Below are the code and all the weights of a small trained network. Each question names an input and a target symbol and asks about switching units off, where a switched-off unit gives its printed mean instead of its output.

import numpy as np


def w(rows, s, z=0):
    codes = np.array(rows[::2]) - 128.0
    scale = np.full(codes.shape[1], s)
    scale[-1] = z or s
    return codes * scale


def norm(h):
    return h / np.sqrt((h * h).mean(-1, keepdims=True) + 1e-5)


def f(y):
    return np.maximum(y, 0)


def softmax(a):
    e = np.exp(a - a.max(-1, keepdims=True))
    return e / e.sum(-1, keepdims=True)


def log_softmax(a):
    a = a - a.max(-1, keepdims=True)
    return a - np.log(np.exp(a).sum(-1, keepdims=True))


def net(x, mask):
    ids = ['βγζηθξπσψ'.index(c) for c in x.split()]
    T = len(ids)
    res = E[ids] + P[:T]
    r = norm(res)
    for j in range(3):
        rows = slice(3 * j, 3 * j + 3)
        q, k, v = (r @ M[0][rows].T for M in (Q, K, V))
        z = softmax(np.where(np.tri(T) > 0, q @ k.T / 3**0.5, -1e9)) @ v
        o = O[0][rows]
        res = res + np.where(mask[j], z, o[:, -1]) @ o[:, :-1]
    y = f(norm(res) @ A[0][:, :-1].T + A[0][:, -1])
    res = res + np.where(mask[3:19], y, B[0][:, -1]) @ B[0][:, :-1]
    return log_softmax(norm(res)[-1] @ U[:, :-1].T + U[:, -1])


Q, K, V, O, A, B = {}, {}, {}, {}, {}, {}
E = w([
[174,169,206,113,184,128],'β',
[156,166,181,115,200,177],'γ',
[113,118,135,24,110,208],'ζ',
[98,211,111,192,76,209],'η',
[4,59,129,171,134,153],'θ',
[76,196,184,124,132,101],'ξ',
[71,71,142,185,193,195],'π',
[174,178,207,163,186,121],'σ',
[157,191,177,165,168,137],'ψ',
],0.016)
P = w([
[132,182,66,91,252,100],'0',
[124,185,112,118,215,112],'1',
[126,172,144,131,185,118],'2',
[132,153,170,132,158,120],'3',
[140,131,194,135,131,119],'4',
[148,108,220,136,108,120],'5',
],0.012)
Q[0] = w([
[185,131,48,86,80,81],'head 1',
[66,137,222,124,236,136],'head 1',
[239,178,168,95,146,91],'head 1',
[140,100,68,103,185,1],'head 2',
[84,107,160,151,91,170],'head 2',
[123,129,214,183,194,101],'head 2',
[129,178,148,191,104,131],'head 3',
[192,199,223,96,200,144],'head 3',
[140,165,74,91,97,17],'head 3',
],0.014)
K[0] = w([
[137,157,56,106,211,121],'head 1',
[131,123,163,95,6,92],'head 1',
[54,152,33,109,121,98],'head 1',
[129,178,6,129,172,152],'head 2',
[149,77,215,174,120,216],'head 2',
[125,215,201,130,82,189],'head 2',
[113,151,148,157,97,151],'head 3',
[47,161,117,74,14,98],'head 3',
[161,177,37,107,187,84],'head 3',
],0.013)
V[0] = w([
[213,143,191,102,215,196],'head 1',
[125,78,98,174,117,249],'head 1',
[86,78,192,68,140,117],'head 1',
[110,69,194,19,95,192],'head 2',
[43,157,109,124,98,152],'head 2',
[174,225,93,2,128,83],'head 2',
[70,104,129,38,148,175],'head 3',
[5,202,113,197,100,144],'head 3',
[53,151,138,55,61,186],'head 3',
],0.0088)
O[0] = w([
[254,145,124,92,147,110,200],'head 1',
[143,115,177,178,218,222,78],'head 1',
[95,235,146,136,120,87,158],'head 1',
[91,158,120,69,159,122,97],'head 2',
[120,117,148,11,102,167,140],'head 2',
[117,122,242,120,75,136,174],'head 2',
[126,114,204,108,41,182,174],'head 3',
[103,72,90,63,140,35,254],'head 3',
[163,61,109,6,115,137,160],'head 3',
],0.0087,0.0086)
A[0] = w([
[105,158,128,69,150,187,3],'neuron 1',
[174,162,152,135,120,57,171],'neuron 2',
[83,148,147,59,4,90,167],'neuron 3',
[147,148,50,227,109,99,16],'neuron 4',
[63,148,130,80,164,129,8],'neuron 5',
[86,53,120,163,154,196,149],'neuron 6',
[69,119,125,187,159,149,50],'neuron 7',
[174,223,122,158,95,180,139],'neuron 8',
[118,97,167,102,129,228,126],'neuron 9',
[57,104,149,136,179,127,171],'neuron 10',
[120,220,177,84,143,95,134],'neuron 11',
[46,108,95,168,79,126,122],'neuron 12',
[127,161,209,62,131,135,122],'neuron 13',
[125,172,159,47,113,247,161],'neuron 14',
[115,160,144,64,210,118,199],'neuron 15',
[134,97,79,71,71,170,191],'neuron 16',
],0.012,0.0033)
B[0] = w([
[124,50,242,82,135,25,147],'neuron 1',
[66,149,67,71,73,115,217],'neuron 2',
[179,186,43,181,98,95,246],'neuron 3',
[90,2,113,131,152,197,136],'neuron 4',
[153,83,171,137,193,93,164],'neuron 5',
[178,140,96,51,2,147,158],'neuron 6',
[126,158,97,27,135,95,143],'neuron 7',
[120,40,133,96,135,174,154],'neuron 8',
[51,144,151,152,30,85,159],'neuron 9',
[150,97,192,178,201,106,174],'neuron 10',
[87,71,132,146,115,143,235],'neuron 11',
[227,175,101,173,109,218,149],'neuron 12',
[106,103,89,162,169,179,228],'neuron 13',
[120,71,98,157,106,153,176],'neuron 14',
[70,233,121,139,111,119,226],'neuron 15',
[152,136,211,186,149,159,163],'neuron 16',
],0.0094,0.012)
U = w([
[164,230,219,125,117,125,4],'β',
[130,163,72,115,175,224,211],'γ',
[116,82,160,112,48,167,199],'ζ',
[135,100,158,29,184,76,71],'η',
[44,118,170,198,153,116,58],'θ',
[82,162,75,107,75,92,128],'ξ',
[219,106,141,115,130,123,203],'π',
[176,152,128,254,134,122,140],'σ',
[114,35,58,153,151,141,116],'ψ',
],0.014,0.003)

Each question gives the input, a string of symbols that net reads in full, and the target symbol t.
The units are the heads (3 rows each of Q, K, V and O) and the neurons (one row each of A and B). Each row of codes is followed by its name. A weight is (code - 128) times the scale printed after its matrix; where a second scale follows, it is the last column's (O, A, B and U).
mask holds one flag per unit, heads first, then neurons. A switched-off unit (its flag False) gives its mean, the last column of its rows in O or B, instead of its output. The means were averaged over made-up inputs and are rounded, as every weight is.
A unit's drop is (log p(t) with every unit on - log p(t) with that unit switched off) / (log p(t) with every unit on - log p(t) with every unit switched off).
The circuit of an input: a set's keep is (log p(t) with only the set's units on - log p(t) with every unit switched off) / (log p(t) with every unit on - log p(t) with every unit switched off). Starting from the 12 units with the biggest drops (on a tie, the unit counted first), units are removed one at a time, each time the one whose removal leaves the highest keep (on an exact tie, the one counted first), for as long as the keep stays at least 0.8.
circuit, biggest first: the units of the circuit, biggest drop first
unit that matters most: the unit with the biggest drop
k most important neurons: the k neurons with the biggest drops, biggest first
which heads matter: for each layer, one digit per head in row order, 1 if its drop is at least 0.15 and else 0, layers parted by /
input ξ η η β ψ η, target π: 3 most important neurons -> [neuron 15; neuron 13; neuron 11]
input ξ θ ζ σ ψ, target ζ: circuit, biggest first -> [head 3]
input ζ ζ ξ θ, target σ: circuit, biggest first -> [neuron 12; neuron 2; neuron 11]
input ζ σ ζ, target ζ: which heads matter -> 001
input π π π, target γ: which heads matter -> 110
input γ ξ ψ π, target π: which heads matter -> 010
input σ η β, target η: which heads matter -> 101
input η β ψ γ θ, target β: which heads matter -> 110
input ξ ψ η ψ γ η, target β: which heads matter -> 111
input θ σ π π σ, target θ: circuit, biggest first -> [head 1; neuron 3]
input ξ ζ ζ θ, target θ: which heads matter -> 110
input ψ ψ β θ θ η, target η: 2 most important neurons -> [neuron 1; neuron 3]
input β θ π, target η: which heads matter -> 010
input θ η η β, target η: circuit, biggest first -> [head 3]
input ψ γ η, target β: which heads matter -> 101
input η ψ γ σ, target η: circuit, biggest first -> [head 3; neuron 3]
input ξ π β η π, target ζ: 3 most important neurons -> [neuron 6; neuron 9; neuron 3]
input β β θ ψ, target θ: which heads matter -> 100
input β θ σ η, target ψ: which heads matter -> 111
input π π θ, target γ: unit that matters most -> head 2
input σ ξ γ θ ξ σ, target ξ: which heads matter -> 000
input σ σ ξ η η, target ζ: 2 most important neurons -> [neuron 3; neuron 16]
input ψ β γ, target γ: 2 most important neurons -> [neuron 8; neuron 2]
